Below are the code and all the weights of a small trained network. Each question names an input and a target symbol and asks about switching units off, where a switched-off unit gives its printed mean instead of its output.

import numpy as np


def w(rows, s, z=0):
    codes = np.array(rows[::2]) - 128.0
    scale = np.full(codes.shape[1], s)
    scale[-1] = z or s
    return codes * scale


def norm(h):
    return h / np.sqrt((h * h).mean(-1, keepdims=True) + 1e-5)


def f(y):
    return y / 2 * (1 + np.tanh(0.7978845608 * (y + 0.044715 * y**3)))


def softmax(a):
    e = np.exp(a - a.max(-1, keepdims=True))
    return e / e.sum(-1, keepdims=True)


def log_softmax(a):
    a = a - a.max(-1, keepdims=True)
    return a - np.log(np.exp(a).sum(-1, keepdims=True))


def net(x, mask):
    ids = ['αβγπσψ'.index(c) for c in x.split()]
    T = len(ids)
    res = E[ids] + P[:T]
    u = 0
    for l in range(2):
        r = norm(res)
        for j in range(2):
            rows = slice(2 * j, 2 * j + 2)
            q, k, v = (r @ M[l][rows].T for M in (Q, K, V))
            z = softmax(np.where(np.tri(T) > 0, q @ k.T / 2**0.5, -1e9)) @ v
            o = O[l][rows]
            res = res + np.where(mask[u + j], z, o[:, -1]) @ o[:, :-1]
        u += 2
        y = f(norm(res) @ A[l][:, :-1].T + A[l][:, -1])
        res = res + np.where(mask[u : u + 4], y, B[l][:, -1]) @ B[l][:, :-1]
        u += 4
    return log_softmax(norm(res)[-1] @ U[:, :-1].T + U[:, -1])


Q, K, V, O, A, B = {}, {}, {}, {}, {}, {}
E = w([
[87,55,31,155,53],'α',
[87,85,210,57,19],'β',
[247,29,125,162,104],'γ',
[92,161,141,148,96],'π',
[61,128,191,11,191],'σ',
[147,13,128,96,191],'ψ',
],0.012)
P = w([
[134,147,119,255,164],'0',
[154,126,141,208,149],'1',
[122,125,147,174,144],'2',
[144,131,140,148,129],'3',
[158,130,132,124,110],'4',
[145,150,128,106,103],'5',
[123,175,121,88,93],'6',
[118,177,91,68,94],'7',
[122,184,86,66,84],'8',
[88,189,68,93,77],'9',
],0.007)
Q[0] = w([
[200,24,112,129,150],'L0H1',
[114,129,139,120,72],'L0H1',
[109,159,145,202,122],'L0H2',
[148,131,88,150,3],'L0H2',
],0.019)
K[0] = w([
[141,104,19,146,48],'L0H1',
[138,103,113,94,252],'L0H1',
[145,29,176,215,47],'L0H2',
[190,184,50,115,29],'L0H2',
],0.012)
V[0] = w([
[114,90,39,31,229],'L0H1',
[8,224,64,59,58],'L0H1',
[216,252,251,111,113],'L0H2',
[167,231,100,48,44],'L0H2',
],0.0045)
O[0] = w([
[63,41,51,108,132,131],'L0H1',
[146,165,253,33,81,49],'L0H1',
[188,219,170,206,140,1],'L0H2',
[80,217,110,177,144,89],'L0H2',
],0.005,0.0036)
A[0] = w([
[59,42,103,200,131,110],'L0N1',
[18,90,48,137,126,225],'L0N2',
[146,170,144,181,2,187],'L0N3',
[13,118,248,130,90,246],'L0N4',
],0.009,0.0011)
B[0] = w([
[233,79,85,63,99,230],'L0N1',
[229,158,231,101,112,255],'L0N2',
[213,105,254,134,67,200],'L0N3',
[213,119,96,161,162,240],'L0N4',
],0.0083,0.0056)
Q[1] = w([
[168,69,179,89,190],'L1H1',
[27,145,127,138,253],'L1H1',
[209,86,150,128,115],'L1H2',
[107,170,135,213,203],'L1H2',
],0.017)
K[1] = w([
[93,251,167,76,254],'L1H1',
[249,160,206,180,240],'L1H1',
[116,143,75,7,138],'L1H2',
[130,8,72,151,23],'L1H2',
],0.013)
V[1] = w([
[111,127,78,151,158],'L1H1',
[81,114,102,161,3],'L1H1',
[117,179,136,81,161],'L1H2',
[130,144,171,151,198],'L1H2',
],0.021)
O[1] = w([
[151,120,184,176,131,40],'L1H1',
[38,194,102,224,5,2],'L1H1',
[187,49,179,88,128,135],'L1H2',
[141,99,166,190,149,194],'L1H2',
],0.011,0.0096)
A[1] = w([
[179,49,86,11,179,252],'L1N1',
[83,249,186,162,176,61],'L1N2',
[187,45,106,138,88,214],'L1N3',
[14,145,101,27,22,144],'L1N4',
],0.013,0.0014)
B[1] = w([
[171,75,62,137,33,248],'L1N1',
[41,2,124,115,179,130],'L1N2',
[67,165,173,126,179,208],'L1N3',
[30,207,156,29,99,178],'L1N4',
],0.014,0.016)
U = w([
[68,185,143,41,44,253],'α',
[158,195,56,220,145,134],'β',
[192,85,182,35,198,80],'γ',
[22,37,168,164,164,86],'π',
[237,61,51,65,80,136],'σ',
[223,218,254,156,127,27],'ψ',
],0.0075,0.0015)

Each question gives the input, a string of symbols that net reads in full, and the target symbol t.
The units are the heads (2 rows each of Q, K, V and O) and the neurons (one row each of A and B). Each row of codes is followed by its name. A weight is (code - 128) times the scale printed after its matrix; where a second scale follows, it is the last column's (O, A, B and U).
mask holds one flag per unit, layer by layer, with each layer's heads first. A switched-off unit (its flag False) gives its mean, the last column of its rows in O or B, instead of its output. The means were averaged over made-up inputs and are rounded, as every weight is.
A unit's drop is (log p(t) with every unit on - log p(t) with that unit switched off) / (log p(t) with every unit on - log p(t) with every unit switched off).
The circuit of an input: a set's keep is (log p(t) with only the set's units on - log p(t) with every unit switched off) / (log p(t) with every unit on - log p(t) with every unit switched off). Starting from all 12 units, units are removed one at a time, each time the one whose removal leaves the highest keep (on an exact tie, the one counted first), for as long as the keep stays at least 0.8.
units of the circuit, in order: the units of the circuit, biggest drop first
top k neurons: the k neurons with the biggest drops, biggest first
k most important neurons of layer l: the k neurons of layer l with the biggest drops, biggest first
heads that matter: for each layer, one digit per head in row order, 1 if its drop is at least 0.15 and else 0, layers parted by /
input β π ψ β α π γ α γ π, target α: units of the circuit, in order -> [L1H1, L1N4]
input γ β γ γ γ, target β: most important neuron of layer 1 -> [L1N1]
input γ γ σ γ γ π π, target ψ: units of the circuit, in order -> [L0N4, L0N2, L1H1, L1N1]
input σ π γ β α, target π: heads that matter -> 01 / 11
input γ ψ α, target α: units of the circuit, in order -> [L1H1, L1N4]
input γ γ γ, target β: heads that matter -> 10 / 11
input ψ γ σ γ β π π γ α π, target ψ: heads that matter -> 00 / 11
input β σ β γ γ ψ γ β σ α, target α: heads that matter -> 11 / 10
input α α γ γ σ ψ β α γ, target π: heads that matter -> 01 / 11
input π γ β σ γ π α π β, target ψ: heads that matter -> 01 / 11
input π β γ π ψ α π, target α: heads that matter -> 00 / 10
input π γ γ β, target ψ: 3 most important neurons of layer 0 -> [L0N4, L0N2, L0N3]
input α γ α α γ σ α π γ, target ψ: heads that matter -> 01 / 11
input γ π π, target π: top 4 neurons -> [L1N2, L0N1, L0N2, L1N1]
input σ γ β α π α, target ψ: heads that matter -> 00 / 11
input γ α α β γ γ α β, target α: units of the circuit, in order -> [L1H1]
input γ α π γ, target α: heads that matter -> 00 / 11
input σ β π π π α γ β γ, target π: top 2 neurons -> [L0N2, L0N1]
input σ ψ γ γ α α γ α, target π: 3 most important neurons of layer 0 -> [L0N1, L0N4, L0N3]
input α γ γ π σ γ γ π γ, target ψ: heads that matter -> 01 / 10
input α σ γ α γ β γ β, target π: 2 most important neurons of layer 0 -> [L0N1, L0N4]
input β β γ π α γ α α β, target α: most important neuron of layer 0 -> [L0N2]
input γ γ π, target π: 2 most important neurons of layer 1 -> [L1N2, L1N1]
